Each row has a hidden trait or not; one of two labels after the row says which. A new part has a new trait and new labels.
(in the rows, 128 means zero)
[207 151 122 141 125  95 125 116 205 164 116  90 134 140 150 128 110 100
 117 224 122 118 195 111 161 135 156 137  98 133 105 156  94 144 111 107
 102 124 115 141 138 103 124 102  85 117 146 181  69  95 135 103 100 102
 105 144 114 103  91 127 130 251 141 140  98  50  46 147 170  90 143 183
 109]
L
[195 155 130 140 121 117 128 124 179 156 141 114 107  85 136 122 106 108
 107 159 119 107 183 137 167 121 168 142 116 163 101 137 110 131 116 124
 104 135 123 132 146 129 132 103 100 111 122 146 113 112 139 115 109  97
 108 134 109 124 103 131 122 231 132 128 119  92  85 142 170 100 140 160
 101]
L
[222 152 150 134  84 142 130 119 182 154 137 115 106  21 122 120 112 111
  93 141 113  70 138 119 181  94 182 150  93 189  92 134 131 108 124 144
  45 156 121 119 164 170 133  76  95 108 102 117 161 139 141 134 108  93
 113 157  89 148 105 136 120 236 129 120 144 119  67 140 174 110 143 167
  98]
L
[115 147 164 115  84 205 143 143 104  91 155 143 101  98  68 118 137 161
 102  50 126  55 102 142 165  87 168 148 171 180  85 120 175  95 135 156
 100 143 143 101 153 179 155 152 136 136 122  97 221 148 136 140 132 147
  92 149 113 170 169  99 115 113 125 114 181 217 163 115 124 178 155 125
 110]
L
[124 142 167 118  86 171 133 141  98  88 169 158  99  94 103 129 123 166
 114  40 124  85 121 175 150 112 148 145 169 190 101 101 185 114 155 149
 112 129 147 108 158 150 150 133 139 122 125 103 190 139 118 138 141 138
  96 129 124 154 165  85 113 121 131 119 169 180 209 110 137 134 142 131
 105]
L
[181 153 132 129 100 142 131 122 173 151 119 111 125 123 142 122 100 117
 131 151 142 115 180 129 155 129 163 143 139 140  90 156 111 140 137 119
 120 114 114 133 153 104 129 108 117 118 139 146 102 112 142 113 120 105
 107 124 129 113 105 119 119 215 154 143 122 101 144 118 161  97 136 165
  98]
R
[139 145 146 132 123  87 121 134 164 101 175 127  96  65 130 121 131 126
  94  93  95  85 130 157 142 126 151 142 133 182 107  88 151 108 149 134
  97 163 128 116 156 152 140 119  70 112  89 148 131 124 133 141 117 120
 107 127  97 145 149 124 123 195 102 117 147 111  37 152 152  97 134 146
  95]
L
[ 90 126 112 113 184 126 109 145 110 104 111  95 135 142  98 130 137 126
 139 114 155 128 113 100 105 144 121 110 154  70 156 143 124 121 166 111
 148 164 110 116 112 138 121 147 107 153 112 152 128 148 141 132 114 150
 121 152 135 109 159 130 141  64 146 152 131 159 107 132  85 128 120 141
 130]
L
[111 110 136 127 115 185 149 139 135 105 140 128 149 166  93 141 170 133
 125 141 141 119 178 122 143 121 134 116 138  99 117 159 139 139  81 115
 174 119 130 111 127 124 150 189 128 141 166 123 188 135 123 118 105 169
  85 148 145 138 152 104 113  36 145 115 107 181 108 131 108 203 142 132
 156]
R
[161 155 127 123 146 115 115 129 140 127 130 109 112  94 124 116 106 119
 120 119 130 105 136 123 147 131 151 145 139 140 107 130 122 119 153 127
 104 143 113 129 148 134 126 105 101 129 102 151 105 120 144 127 119 115
 115 138 114 116 128 136 132 220 139 143 142 106 106 127 130  87 131 156
 102]
L
[ 48  99 163 118 118 146 126 153  94 102 147 175 126 159 135 156 132 163
 156 102 154 158 129 178  93 137 109 117 170 133 153 104 162 154 174 118
 157 126 157 113 124  94 133 149 162 113 146 108 178 143 123 130 153 140
 102  98 157 140 170  85 110  43 123 142 146 178 254 100 120  97 111 106
 127]
R
[ 49  92 139 129 100 172 153 146 116 106 141 166 140 188 116 146 163 158
 140 112 146 142 165 157 112 137 106 115 160 110 139 126 157 145 106 115
 184 125 153 107 102 122 149 202 162 127 169 108 202 138 116 123 135 162
  94 113 151 151 162  90 105   1 128 117 124 187 191 120 122 180 136  93
 154]
R
[110 118 128 118 161 125 113 136 136 109 122  97 118 143 110 131 131 142
 137 146 135 127  93 120 114 138 123 128 125 111 136 126 133 117 158 118
 130 163 122 120 113 140 127 132 113 140 103 160 133 148 152 133 117 137
 118 139 116 124 162 134 131 140 128 145 125 113 111 133 124 108 135 139
 120]
L
[223 161 146 144  80  91 127 119 207 159 145 119 102  47 139 127 105  86
  93 152  98  97 159 126 169 102 173 145  80 182 113 120 126 121 108 138
  49 161 120 131 165 151 126  73  69  96  87 134 106 116 112 122 104  86
 121 145  90 133  98 145 128 255 123 118 126  79  46 164 183  89 137 174
  90]
L
[206 191 120 113 111 142 110 124 114 126 117  88 120   1  95 101  85 102
  93  59 130  68 119  79 174  84 195 153 134 143  86 150 125 101 151 160
  46 139  88 134 186 164 116  70  81 145  86 103 119 149 139 141 108  95
 123 178 113 115 110 134 150 242 169 140 164 136  76 128 102 101 117 193
  78]
L
[ 33 107 109 125 165 123 126 139  90 115 127 143 143 225 136 134 149 156
 156 104 149 157 139 147  91 157  76 105 177  87 164 115 137 142 133 109
 204 125 140 122  88  77 124 198 154 137 142 146 110 129 113 126 152 155
 120 115 157 117 172 113 129  23 124 132 118 164 181 121  81 141 126  88
 158]
R

[143 127 165 157 155 100  92 102 140 137 119 150 104 130 117 139 109 139
  96 151  77 117 151 120 145 129]
N
[156 167 128  85 166 114  83 148 142 133 114 123 113 132 122  85 121 124
 129 156 106 153 164 141 125 151]
N
[138 164 179  60 204 134  82 150 100 143 139 114 143 115 155 115 132  87
 131 164 105 155 159  96 133 141]
N
[117 154 184 144 166 111 107 157 140 135 141 135 105 105 173 182 118 117
  80 169 112 131 105 143 143 133]
N
[140 160 199  50 193 122  80 151  83 115 133 119 141 121 163 140 123  63
  89 127 116 150 168  89 126 174]
G
[124 119 196 161 178 102  91 136 106 131 126 115 118 115 157 203 104  88
 142 108 110 137 108  74 132 163]
G
[120 185  95  59 121 139 106 143  98 113 124 106 147  98 134  91 138 119
 142 106 125 137 127 135 111 115]
G
[129 143 152 111 152 125  93  91 144 147 117 152 132  91 168 128 112 112
 153 166  96 133 162 106 167 121]
N
[147 147 126 143 142 102 130  99 116 154 122 160 114 108 155 166 113 126
  76 152 109 116 117 114 149 134]
N
[147 181 118  40 139 104 126 128 123 113 129 125 107  98 128 195 128 122
 131 124 137 151  95 117 159 154]
G
[145 145 128  42 138 107 137 160 120 150 134 130 102 150 100 136 146 131
  86 155 133 130 100 117 118 156]
N
[130 137 119 172 138 151 161 118 105 158 127 143 159 148 168  62 140 149
 149 144 129 134 133 138 130 124]
N
[160 133 213  71 255 104  59 119  98 150 114 108  93 126  79 115  87  78
 104 126  60 136 155  21 143 168]
N
[119 163 116  21 133 126  92 135 130 122 127 112 113  96 119 146 148 123
 150 136 109 130 100 123 136 123]
G
[144 152 195  82 214 134 112 131  94 157 140 155 141 140 163 149 136  81
 113 169 102 142 167  82 154 156]
N
[148 134 173 108 156 127 104 145 127 158 120 157 118 149 142  82 124 135
 104 173  97 129 148  94 132 116]
N
[143 124 186 113 156 125 103 105 113 162 116 160 134 136 167 106 104 125
 162 140  91 131 164  63 134 130]
N
[138 118 152  72 121  96 113  97 124 136 114 148 105 123 116 157 112 135
 112 104 103 117 105  76 141 143]
N
[167 146 202 106 236  93 108  96 109 165 125 153  95 133  85 191 102  80
  76 132 113 128 138  40 165 175]
N
[151 123 202  91 177 133 118 105  92 154 113 158 145 147 165  88 115  91
 153 116 115 158 176  68 137 159]
N
[130 153 128  44 166 137 108  96 126 154 131 136 120  97 155 160 128  75
 140 169  95 123 147  76 166 135]
N
[143 172 139  87 207 137 103 130  86 133 129 110 144 107 135 102 126  85
 153 111 117 146 166  87 151 168]
G
[126 139 161  26 137 136 120 142 114 161 124 143 133 125 171 128 139  87
 152 169 106 153 128  77 163 143]
N
[144 127 116  58 106 113 131  98 115 146 116 147 107 157 101  91 146 114
  73 141 116 122 144  92 141 148]
N
[128 131 171  32 167 101 102 122 102 117 112 142 131 113 140 185 132  55
 129 113 105 149 150  60 146 170]
G
[121 145 147  44 165 135 105 163 121 132 130 109 130 128 138  80 147 108
 129 161  98 129 164 107 122 132]
N
[129 173  90  92 145 131 127 144 145 123 147 113 110 111 113 103 151 152
  76 170 115 122 141 167 130 112]
N
[132 156 142 166 197 127 101 123  94 134 124 113 140  96 142 158 111 118
 144 117  94 115 113 105 138 141]
N
[139 157 161 122 173 110  98 156 112 134 131 110 113 142 104 111 122 132
  92 137 127 129 120 119 107 143]
N
[134 138 132 167 164 106 115 119 143 148 129 129 108 115 119 187 118 171
  85 161 106 115  97 135 139 116]
N
[137 178 115 119 171 122 100 138 141 115 141 120 110  96 140 189 122 130
 104 162 116 142 116 142 159 129]
N
[125 173  94  70 103 115 113 139 145 112 135 150 115  98 163 123 146 143
  81 166 119 149 145 151 148 115]
G
[141 126 233   1 192 115  90 132  90 155 120 136 125 121 149 191 122  37
 157 145  93 157 139  18 170 173]
N
[125 168 148  97 185 137  99 152 142 118 141 107 117  97 137 193 130  99
 139 152 115 137 111 126 148 133]
G
[144 147 172  49 122 126 115 155  98 128 117 153 146 148 172  85 135 109
 144 126 126 150 167 105 115 140]
G
[139 180 136  35 149 117 113 114 129 124 135 137 124  99 171 192 115  99
 153 146 128 151 114 130 160 124]
G
[144 138 139 104 101 113 120 119 137 137 116 160 140 140 160  76 123 151
 117 158 124 148 159 143 121 121]
G
[130 127 187 155 199 127  88 150 119 144 140 137 136 149 144  88 113 102
  78 155  97 117 175 126 115 146]
N
[143 129 153  23 115 122 126 104  88 152 114 156 143 148 132  87 138  71
 126 110 122 130 140  82 139 162]
N
[153 175 133 157 195 100 112 110 136 113 130 123 103 161  99 157 120 140
  91 110 133 149 142 110 143 152]
G
[140 122 197  95 142  97 118 134 122 151 117 159 120 150 141 139 123 109
  79 135 127 136 136  98 111 156]
G
[166 124 247 108 255 117  74 128  89 160 126 109 110 151  91 164 105  81
 134 112 108 152 149  36 139 178]
N
[132 121 191 111 129 115 115 150  87 162 115 176 144 131 165 128 106 114
 126 135 107 130 103  72 124 152]
N
[159 123 183 135 138 101 128 104 115 152 117 161 126 143 153 177 111 133
 121 117 136 149 106  85 140 154]
N
[125 126 162   1 158 113 106 113  93 148 113 147 133 106 157 138 132  42
 119 143  85 124 134  36 159 164]
N
[124 158 156 147 194 134 108  96 115 128 141 133 136 102 128 154 119  87
  92 139  97 122 164 119 160 150]
G
[135 143 169   1 168 113  81 102 126 152 122 161 127 102 157 166 125  48
 144 173  80 155 165  53 178 158]
G
[127 147 149  41 126 141 114 166  91 125 115 125 151 129 167  80 137 123
 149 106 132 146 128 101 106 140]
G
[164 172 140  12 152  97 111  96  96 128 110 154 112 116  88 157 123  70
 109 108 115 144 135  56 185 171]
G
[128 128 197   1 190 118  86 125 132 158 133 105 101 108 121 178 130  52
  84 166  75 127 164  65 156 167]
N
[155 158 191 136 202 108  97  96  98 120 124 159 137 131 102 140 101  87
 110 115 117 147 174 105 161 156]
G
[137 144 175 137 187 133  88 169  90 148 127 114 142 133 130  81 121  97
 100 120 107 118 155  92 119 157]
N
[109 145  76 136  84 133 154 115  93 112 118 115 156  95 121 125 129 129
 148  92 124 104  87 137 131 128]
N
[157 147 195 117 200 122 123 127  91 161 123 135 137 144 131 156 111 101
 130 119 126 147 123  79 143 160]
N
